Here is a tiny trained network, its code and every weight. The questions are about switching its units off for an input and a target symbol, where a switched-off unit gives its printed mean instead of its output.

import numpy as np


def w(rows, s, z=0):
    codes = np.array(rows[::2]) - 128.0
    scale = np.full(codes.shape[1], s)
    scale[-1] = z or s
    return codes * scale


def norm(h):
    return h / np.sqrt((h * h).mean(-1, keepdims=True) + 1e-5)


def f(y):
    return y / 2 * (1 + np.tanh(0.7978845608 * (y + 0.044715 * y**3)))


def softmax(a):
    e = np.exp(a - a.max(-1, keepdims=True))
    return e / e.sum(-1, keepdims=True)


def log_softmax(a):
    a = a - a.max(-1, keepdims=True)
    return a - np.log(np.exp(a).sum(-1, keepdims=True))


def net(x, mask):
    ids = ['ΘΠΣγημ'.index(c) for c in x.split()]
    T = len(ids)
    res = E[ids] + P[:T]
    u = 0
    for l in range(2):
        q, k, v = (norm(res) @ M[l].T for M in (Q, K, V))
        z = softmax(np.where(np.tri(T) > 0, q @ k.T / 2**0.5, -1e9)) @ v
        res = res + np.where(mask[u], z, O[l][:, -1]) @ O[l][:, :-1]
        u += 1
        y = f(norm(res) @ A[l][:, :-1].T + A[l][:, -1])
        res = res + np.where(mask[u : u + 8], y, B[l][:, -1]) @ B[l][:, :-1]
        u += 8
    return log_softmax(norm(res)[-1] @ U[:, :-1].T + U[:, -1])


Q, K, V, O, A, B = {}, {}, {}, {}, {}, {}
E = w([
[179,66,145,174,124],'Θ',
[168,65,161,174,129],'Π',
[180,50,28,142,130],'Σ',
[212,81,177,87,169],'γ',
[98,139,170,35,98],'η',
[181,253,112,120,241],'μ',
],0.014)
P = w([
[121,118,127,109,176],'0',
[99,143,147,173,170],'1',
[92,166,152,179,163],'2',
[117,208,157,162,118],'3',
[134,236,183,196,113],'4',
[123,211,120,201,3],'5',
],0.0051)
Q[0] = w([
[197,2,123,169,147],'L0H1',
[59,169,126,228,126],'L0H1',
],0.0077)
K[0] = w([
[72,255,214,11,123],'L0H1',
[66,129,115,77,213],'L0H1',
],0.0061)
V[0] = w([
[36,79,137,199,79],'L0H1',
[253,228,107,212,122],'L0H1',
],0.006)
O[0] = w([
[145,114,143,111,52,3],'L0H1',
[130,130,85,95,250,169],'L0H1',
],0.011,0.0027)
A[0] = w([
[93,105,185,50,128,53],'L0N1',
[185,165,138,107,116,158],'L0N2',
[132,230,124,132,65,189],'L0N3',
[219,135,124,3,158,90],'L0N4',
[42,178,75,108,215,158],'L0N5',
[172,161,190,75,111,249],'L0N6',
[113,118,27,136,112,56],'L0N7',
[99,164,141,40,80,6],'L0N8',
],0.011,0.0027)
B[0] = w([
[204,121,255,80,118,159],'L0N1',
[46,76,126,170,112,166],'L0N2',
[74,166,39,137,179,175],'L0N3',
[93,117,142,190,151,249],'L0N4',
[124,229,116,101,70,254],'L0N5',
[76,127,150,127,106,228],'L0N6',
[190,162,159,177,77,140],'L0N7',
[152,126,146,56,120,165],'L0N8',
],0.0076,0.0046)
Q[1] = w([
[130,170,140,135,1],'L1H1',
[158,229,98,70,175],'L1H1',
],0.0082)
K[1] = w([
[206,75,127,31,60],'L1H1',
[50,54,173,254,191],'L1H1',
],0.0067)
V[1] = w([
[132,102,249,3,236],'L1H1',
[234,30,4,24,80],'L1H1',
],0.0037)
O[1] = w([
[50,52,153,204,141,255],'L1H1',
[139,5,111,101,150,70],'L1H1',
],0.013,0.0023)
A[1] = w([
[121,254,173,59,167,197],'L1N1',
[155,81,249,183,60,142],'L1N2',
[44,174,244,225,139,221],'L1N3',
[182,68,181,9,95,184],'L1N4',
[44,215,36,66,227,3],'L1N5',
[116,78,80,252,47,63],'L1N6',
[62,53,163,214,162,121],'L1N7',
[115,196,224,58,38,245],'L1N8',
],0.008,0.0022)
B[1] = w([
[122,167,129,34,64,186],'L1N1',
[202,216,200,99,46,196],'L1N2',
[169,52,53,148,14,255],'L1N3',
[200,203,120,128,108,154],'L1N4',
[145,254,159,81,149,172],'L1N5',
[33,115,242,67,55,185],'L1N6',
[66,232,118,82,145,212],'L1N7',
[102,77,204,13,85,161],'L1N8',
],0.0067,0.0095)
U = w([
[200,203,216,103,30,68],'Θ',
[61,147,85,254,82,148],'Π',
[244,109,55,137,72,133],'Σ',
[72,64,123,128,187,107],'γ',
[59,225,56,98,162,164],'η',
[74,115,87,73,69,1],'μ',
],0.0076,0.003)

Each question gives the input, a string of symbols that net reads in full, and the target symbol t.
The units are the heads (2 rows each of Q, K, V and O) and the neurons (one row each of A and B). Each row of codes is followed by its name. A weight is (code - 128) times the scale printed after its matrix; where a second scale follows, it is the last column's (O, A, B and U).
mask holds one flag per unit, layer by layer, with each layer's heads first. A switched-off unit (its flag False) gives its mean, the last column of its rows in O or B, instead of its output. The means were averaged over made-up inputs and are rounded, as every weight is.
A unit's drop is (log p(t) with every unit on - log p(t) with that unit switched off) / (log p(t) with every unit on - log p(t) with every unit switched off).
The circuit of an input: a set's keep is (log p(t) with only the set's units on - log p(t) with every unit switched off) / (log p(t) with every unit on - log p(t) with every unit switched off). Starting from the 12 units with the biggest drops (on a tie, the unit counted first), units are removed one at a time, each time the one whose removal leaves the highest keep (on an exact tie, the one counted first), for as long as the keep stays at least 0.8.
units of the circuit, in order: the units of the circuit, biggest drop first
unit that matters most: the unit with the biggest drop
top k neurons: the k neurons with the biggest drops, biggest first
k most important neurons of layer l: the k neurons of layer l with the biggest drops, biggest first
drop of u: that unit's drop, to one decimal
input Σ Θ μ γ, target η: units of the circuit, in order -> [L0H1 L1N2]
input Θ Θ Θ, target γ: top 2 neurons -> [L0N5 L1N3]
input Π Θ Π γ, target Π: unit that matters most -> L0N4
input Π Π γ Σ, target Π: 2 most important neurons of layer 0 -> [L0N7 L0N5]
input Π Π γ Θ Π, target Π: 2 most important neurons of layer 0 -> [L0N5 L0N1]
input Π Π γ γ Σ, target Π: top 4 neurons -> [L0N7 L1N2 L0N3 L1N7]
input γ Σ γ Σ Σ Θ, target Σ: 2 most important neurons of layer 0 -> [L0N4 L0N3]
input γ Θ Θ, target Π: top 2 neurons -> [L0N5 L1N1]
input γ μ γ Θ, target η: 2 most important neurons of layer 1 -> [L1N5 L1N2]
input Π Σ Π Π, target Σ: 3 most important neurons of layer 0 -> [L0N1 L0N7 L0N4]
input η γ Σ, target Θ: drop of L0N7 -> 0.3
input Σ Θ Θ, target Σ: drop of L1N6 -> 0.1
input Π Π Σ, target Σ: drop of L0N7 -> 0.3
input Π Π Π μ Π, target η: top neuron -> [L1N2]
